Below is a small trained network, with its code and all its weights. Each question gives an input and a target symbol and asks what happens when units are switched off, that is, made to give their printed mean instead of their output.

import numpy as np


def w(rows, s, z=0):
    codes = np.array(rows[::2]) - 128.0
    scale = np.full(codes.shape[1], s)
    scale[-1] = z or s
    return codes * scale


def f(y):
    return np.maximum(y, 0)


def softmax(a):
    e = np.exp(a - a.max(-1, keepdims=True))
    return e / e.sum(-1, keepdims=True)


def log_softmax(a):
    a = a - a.max(-1, keepdims=True)
    return a - np.log(np.exp(a).sum(-1, keepdims=True))


def net(x, mask):
    ids = ['βγδζηθλμπφψω'.index(c) for c in x.split()]
    T = len(ids)
    res = E[ids] + P[:T]
    u = 0
    for l in range(3):
        q, k, v = (res @ M[l].T for M in (Q, K, V))
        z = softmax(np.where(np.tri(T) > 0, q @ k.T / 2**0.5, -1e9)) @ v
        res = res + np.where(mask[u], z, O[l][:, -1]) @ O[l][:, :-1]
        u += 1
        y = f(res @ A[l][:, :-1].T + A[l][:, -1])
        res = res + np.where(mask[u : u + 4], y, B[l][:, -1]) @ B[l][:, :-1]
        u += 4
    return log_softmax(res[-1] @ U[:, :-1].T + U[:, -1])


Q, K, V, O, A, B = {}, {}, {}, {}, {}, {}
E = w([
[143,151,193,46,36],'β',
[101,192,186,31,145],'γ',
[95,134,87,194,245],'δ',
[236,148,103,167,92],'ζ',
[131,66,104,38,123],'η',
[165,179,82,128,187],'θ',
[179,148,116,122,38],'λ',
[66,92,213,58,139],'μ',
[117,243,83,167,59],'π',
[207,76,13,111,30],'φ',
[107,57,36,92,207],'ψ',
[70,94,159,192,88],'ω',
],0.012)
P = w([
[131,81,160,158,119],'0',
[81,152,66,39,116],'1',
[102,154,45,72,119],'2',
[174,134,208,142,142],'3',
[98,139,7,95,125],'4',
[60,176,169,99,130],'5',
[178,115,190,138,129],'6',
],0.012)
Q[0] = w([
[118,170,83,73,150],'L0H0',
[2,151,82,150,192],'L0H0',
],0.0086)
K[0] = w([
[113,2,182,170,187],'L0H0',
[58,166,88,140,135],'L0H0',
],0.0074)
V[0] = w([
[107,253,74,86,207],'L0H0',
[194,175,186,208,125],'L0H0',
],0.0055)
O[0] = w([
[164,203,65,90,98,78],'L0H0',
[173,169,85,254,142,8],'L0H0',
],0.0089,0.0013)
A[0] = w([
[250,139,79,86,208,254],'L0N0',
[2,126,102,46,139,39],'L0N1',
[85,164,92,92,210,22],'L0N2',
[133,50,122,214,216,233],'L0N3',
],0.0084,0.0015)
B[0] = w([
[66,175,93,83,77,209],'L0N0',
[182,169,51,152,59,255],'L0N1',
[148,78,185,198,60,186],'L0N2',
[67,107,2,133,205,170],'L0N3',
],0.0078,0.0063)
Q[1] = w([
[23,237,254,95,118],'L1H0',
[135,165,54,32,84],'L1H0',
],0.0079)
K[1] = w([
[182,208,190,81,219],'L1H0',
[193,61,181,166,255],'L1H0',
],0.0062)
V[1] = w([
[109,1,157,39,133],'L1H0',
[176,68,116,208,85],'L1H0',
],0.0067)
O[1] = w([
[90,52,113,117,101,209],'L1H0',
[195,11,5,192,73,254],'L1H0',
],0.013,0.0018)
A[1] = w([
[221,80,149,155,97,254],'L1N0',
[2,164,94,191,88,133],'L1N1',
[171,147,121,139,92,185],'L1N2',
[120,154,131,102,73,71],'L1N3',
],0.0091,0.00079)
B[1] = w([
[163,179,108,116,1,237],'L1N0',
[184,49,181,56,145,255],'L1N1',
[209,79,51,143,57,236],'L1N2',
[226,126,27,95,190,245],'L1N3',
],0.0066,0.0055)
Q[2] = w([
[35,32,169,253,141],'L2H0',
[242,190,204,58,180],'L2H0',
],0.004)
K[2] = w([
[101,99,54,59,205],'L2H0',
[229,255,164,39,214],'L2H0',
],0.007)
V[2] = w([
[64,189,213,152,2],'L2H0',
[148,211,126,15,27],'L2H0',
],0.0061)
O[2] = w([
[242,113,184,33,199,59],'L2H0',
[107,52,2,168,119,254],'L2H0',
],0.0073,0.0052)
A[2] = w([
[162,111,85,120,154,113],'L2N0',
[149,214,65,114,122,120],'L2N1',
[224,100,78,82,95,229],'L2N2',
[92,115,88,2,179,253],'L2N3',
],0.0083,0.0014)
B[2] = w([
[115,187,105,98,253,170],'L2N0',
[131,225,140,214,80,184],'L2N1',
[178,152,212,166,201,252],'L2N2',
[7,89,140,63,107,167],'L2N3',
],0.0064,0.022)
U = w([
[229,49,198,77,209,142],'β',
[127,193,128,3,117,100],'γ',
[65,131,94,203,201,140],'δ',
[122,144,140,213,85,78],'ζ',
[132,84,96,64,64,159],'η',
[63,212,96,130,128,182],'θ',
[211,81,171,162,137,183],'λ',
[118,85,146,83,87,253],'μ',
[154,170,168,162,171,90],'π',
[189,57,100,126,58,14],'φ',
[82,99,32,109,75,41],'ψ',
[87,119,189,190,31,226],'ω',
],0.0067,0.0032)

Each question gives the input, a string of symbols that net reads in full, and the target symbol t.
The units are the heads (2 rows each of Q, K, V and O) and the neurons (one row each of A and B). Each row of codes is followed by its name. A weight is (code - 128) times the scale printed after its matrix; where a second scale follows, it is the last column's (O, A, B and U).
mask holds one flag per unit, layer by layer, with each layer's heads first. A switched-off unit (its flag False) gives its mean, the last column of its rows in O or B, instead of its output. The means were averaged over made-up inputs and are rounded, as every weight is.
A unit's drop is (log p(t) with every unit on - log p(t) with that unit switched off) / (log p(t) with every unit on - log p(t) with every unit switched off).
The circuit of an input: a set's keep is (log p(t) with only the set's units on - log p(t) with every unit switched off) / (log p(t) with every unit on - log p(t) with every unit switched off). Starting from the 12 units with the biggest drops (on a tie, the unit counted first), units are removed one at a time, each time the one whose removal leaves the highest keep (on an exact tie, the one counted first), for as long as the keep stays at least 0.8.
units of the circuit, in order: the units of the circuit, biggest drop first
unit that matters most: the unit with the biggest drop
k most important neurons: the k neurons with the biggest drops, biggest first
top k neurons in layer l: the k neurons of layer l with the biggest drops, biggest first
input γ β ψ ψ, target ψ: units of the circuit, in order : L2N2, L2H0, L1N3, L0N3
input β η γ θ ζ, target β: 2 most important neurons : L0N0, L2N2
input β δ δ, target β: top neuron in layer 1 : L1N1
input θ θ γ π β, target θ: 2 most important neurons : L2N1, L0N2
input ψ λ β, target ψ: units of the circuit, in order : L2H0, L1N3
input δ θ γ ψ, target ψ: units of the circuit, in order : L2N2, L2H0, L0N3
input π μ λ, target π: 3 most important neurons : L2N2, L0N1, L2N1
input γ θ θ, target γ: 4 most important neurons : L0N0, L1N1, L2N3, L1N3
input γ ζ θ η ψ, target γ: units of the circuit, in order : L0H0, L0N0, L1H0
input ω η ζ, target ω: units of the circuit, in order : L0N3, L2H0, L0H0, L1H0
input γ β θ γ η, target γ: units of the circuit, in order : L1H0, L0H0
input ζ θ θ, target ζ: 2 most important neurons : L0N3, L2N1
input θ ζ λ, target θ: 2 most important neurons : L0N2, L2N1
input ψ λ ζ θ, target θ: 3 most important neurons : L0N0, L0N1, L2N2
input φ λ γ θ β, target φ: units of the circuit, in order : L0N0, L0H0, L1H0
input ζ β ψ, target ζ: unit that matters most : L0H0
input ω β β, target ω: units of the circuit, in order : L0N3, L2H0, L1H0, L0H0
input λ ψ λ γ φ, target λ: top 3 neurons in layer 1 : L1N0, L1N3, L1N2
input δ β φ γ μ λ, target γ: units of the circuit, in order : L1H0, L0N1, L0N3, L0N2
input ω δ λ δ λ, target ω: units of the circuit, in order : L0N3, L2H0, L0H0, L1H0
input θ θ λ θ ω η, target θ: units of the circuit, in order : L1H0, L0H0, L1N1
input γ ψ β δ β, target γ: units of the circuit, in order : L1H0, L0H0
input π π μ, target π: unit that matters most : L0N1
input λ θ π, target λ: 3 most important neurons : L2N2, L1N0, L1N1
input θ μ λ, target θ: 2 most important neurons : L2N1, L0N2
input ω π ω λ θ, target ω: 3 most important neurons : L0N3, L0N2, L2N0
input θ β η γ μ μ, target γ: top neuron in layer 2 : L2N3
input β λ δ β δ θ, target β: top 2 neurons in layer 1 : L1N1, L1N0
input θ θ φ, target θ: top 2 neurons in layer 0 : L0N0, L0N2
input β η γ, target β: 2 most important neurons : L2N2, L1N3
